Below are the code and all the weights of a small trained network. Each question names an input and a class and asks about switching units off, where a switched-off unit gives its printed mean instead of its output.

import numpy as np


def w(rows, s, z=0):
    codes = np.array(rows[::2]) - 128.0
    scale = np.full(codes.shape[1], s)
    scale[-1] = z or s
    return codes * scale


def f(y):
    return np.maximum(y, 0)


def log_softmax(a):
    a = a - a.max(-1, keepdims=True)
    return a - np.log(np.exp(a).sum(-1, keepdims=True))


def net(x, mask):
    res = np.array(x, float).reshape(1, 5) / 4 @ E
    y = f(res @ A[0][:, :-1].T + A[0][:, -1])
    res = res + np.where(mask, y, B[0][:, -1]) @ B[0][:, :-1]
    return log_softmax(res[-1] @ U[:, :-1].T + U[:, -1])


A, B = {}, {}
E = w([
[130,128,128,127,129,128],'x0',
[199,108,142,164,247,172],'x1',
[171,244,195,159,90,109],'x2',
[129,129,125,126,130,129],'x3',
[112,176,68,156,179,29],'x4',
],0.014)
A[0] = w([
[67,133,112,107,70,136,203],'neuron 0',
[205,157,130,164,217,140,47],'neuron 1',
[92,201,126,119,92,88,108],'neuron 2',
[40,104,115,31,33,127,9],'neuron 3',
[169,35,171,106,165,247,144],'neuron 4',
[136,95,78,121,183,157,102],'neuron 5',
[123,116,207,78,89,158,12],'neuron 6',
[91,86,53,98,146,100,195],'neuron 7',
[88,66,30,71,127,86,14],'neuron 8',
[185,169,181,148,116,135,43],'neuron 9',
[105,131,88,138,190,89,25],'neuron 10',
[126,121,192,88,80,195,210],'neuron 11',
[105,165,154,125,75,20,105],'neuron 12',
[160,122,199,97,36,210,94],'neuron 13',
],0.012,0.011)
B[0] = w([
[64,142,64,151,157,61,202],'neuron 0',
[51,67,113,181,187,56,202],'neuron 1',
[162,192,69,99,112,108,189],'neuron 2',
[80,49,210,110,140,243,194],'neuron 3',
[204,169,85,67,60,179,250],'neuron 4',
[163,128,152,90,121,174,191],'neuron 5',
[124,179,74,167,143,17,153],'neuron 6',
[106,66,188,116,139,147,228],'neuron 7',
[82,143,59,189,157,15,190],'neuron 8',
[43,25,213,123,186,166,165],'neuron 9',
[141,68,247,152,114,217,164],'neuron 10',
[97,66,173,133,157,183,212],'neuron 11',
[172,223,93,118,100,139,202],'neuron 12',
[70,101,99,189,165,50,200],'neuron 13',
],0.012,0.018)
U = w([
[70,13,185,125,193,222,254],'0',
[40,102,44,222,210,2,175],'1',
[252,172,12,40,41,173,7],'2',
],0.0088,0.00095)

Each question gives the input, the list of numbers given to net, and the class t.
The units are the neurons (one row each of A and B). Each row of codes is followed by its name. A weight is (code - 128) times the scale printed after its matrix; where a second scale follows, it is the last column's (A, B and U).
mask holds one flag per neuron, in row order. A switched-off neuron (its flag False) gives its mean, the last column of its row in B, instead of its output. The means were averaged over made-up inputs and are rounded, as every weight is.
A unit's drop is (log p(t) with every unit on - log p(t) with that unit switched off) / (log p(t) with every unit on - log p(t) with every unit switched off).
The circuit of an input: a set's keep is (log p(t) with only the set's units on - log p(t) with every unit switched off) / (log p(t) with every unit on - log p(t) with every unit switched off). Starting from the 12 units with the biggest drops (on a tie, the unit counted first), units are removed one at a time, each time the one whose removal leaves the highest keep (on an exact tie, the one counted first), for as long as the keep stays at least 0.8.
units of the circuit, in order: the units of the circuit, biggest drop first
most important unit: the unit with the biggest drop
k most important neurons: the k neurons with the biggest drops, biggest first
drop when u is switched off: that unit's drop, to one decimal
input [7,6,-4,-1,-5], class 2: units of the circuit, in order : (neuron 4)
input [8,-1,3,7,-7], class 1: 2 most important neurons : (neuron 13; neuron 6)
input [-7,1,-2,2,-1], class 2: units of the circuit, in order : (neuron 3; neuron 1)
input [-7,-2,2,-4,4], class 2: 2 most important neurons : (neuron 1; neuron 13)
input [-6,2,-1,-5,3], class 0: 3 most important neurons : (neuron 8; neuron 0; neuron 13)
input [-1,1,0,-5,5], class 0: 3 most important neurons : (neuron 8; neuron 4; neuron 0)
input [-4,1,-2,8,6], class 0: 4 most important neurons : (neuron 10; neuron 0; neuron 13; neuron 7)
input [0,-4,2,-8,-5], class 1: 3 most important neurons : (neuron 13; neuron 6; neuron 0)
input [-8,2,-2,0,7], class 0: 3 most important neurons : (neuron 10; neuron 0; neuron 13)
input [0,-1,4,-2,-5], class 1: 3 most important neurons : (neuron 13; neuron 6; neuron 3)
input [0,-5,1,3,-4], class 1: 4 most important neurons : (neuron 13; neuron 0; neuron 6; neuron 7)
input [5,8,-2,8,8], class 0: drop when neuron 10 is switched off : 0.9
input [-6,1,-7,3,0], class 2: drop when neuron 11 is switched off : 0.3
input [6,2,-7,0,-4], class 2: most important unit : neuron 4
input [-1,-4,7,2,-2], class 1: drop when neuron 10 is switched off : 0.0
input [-6,5,-6,-8,5], class 0: drop when neuron 10 is switched off : 0.2
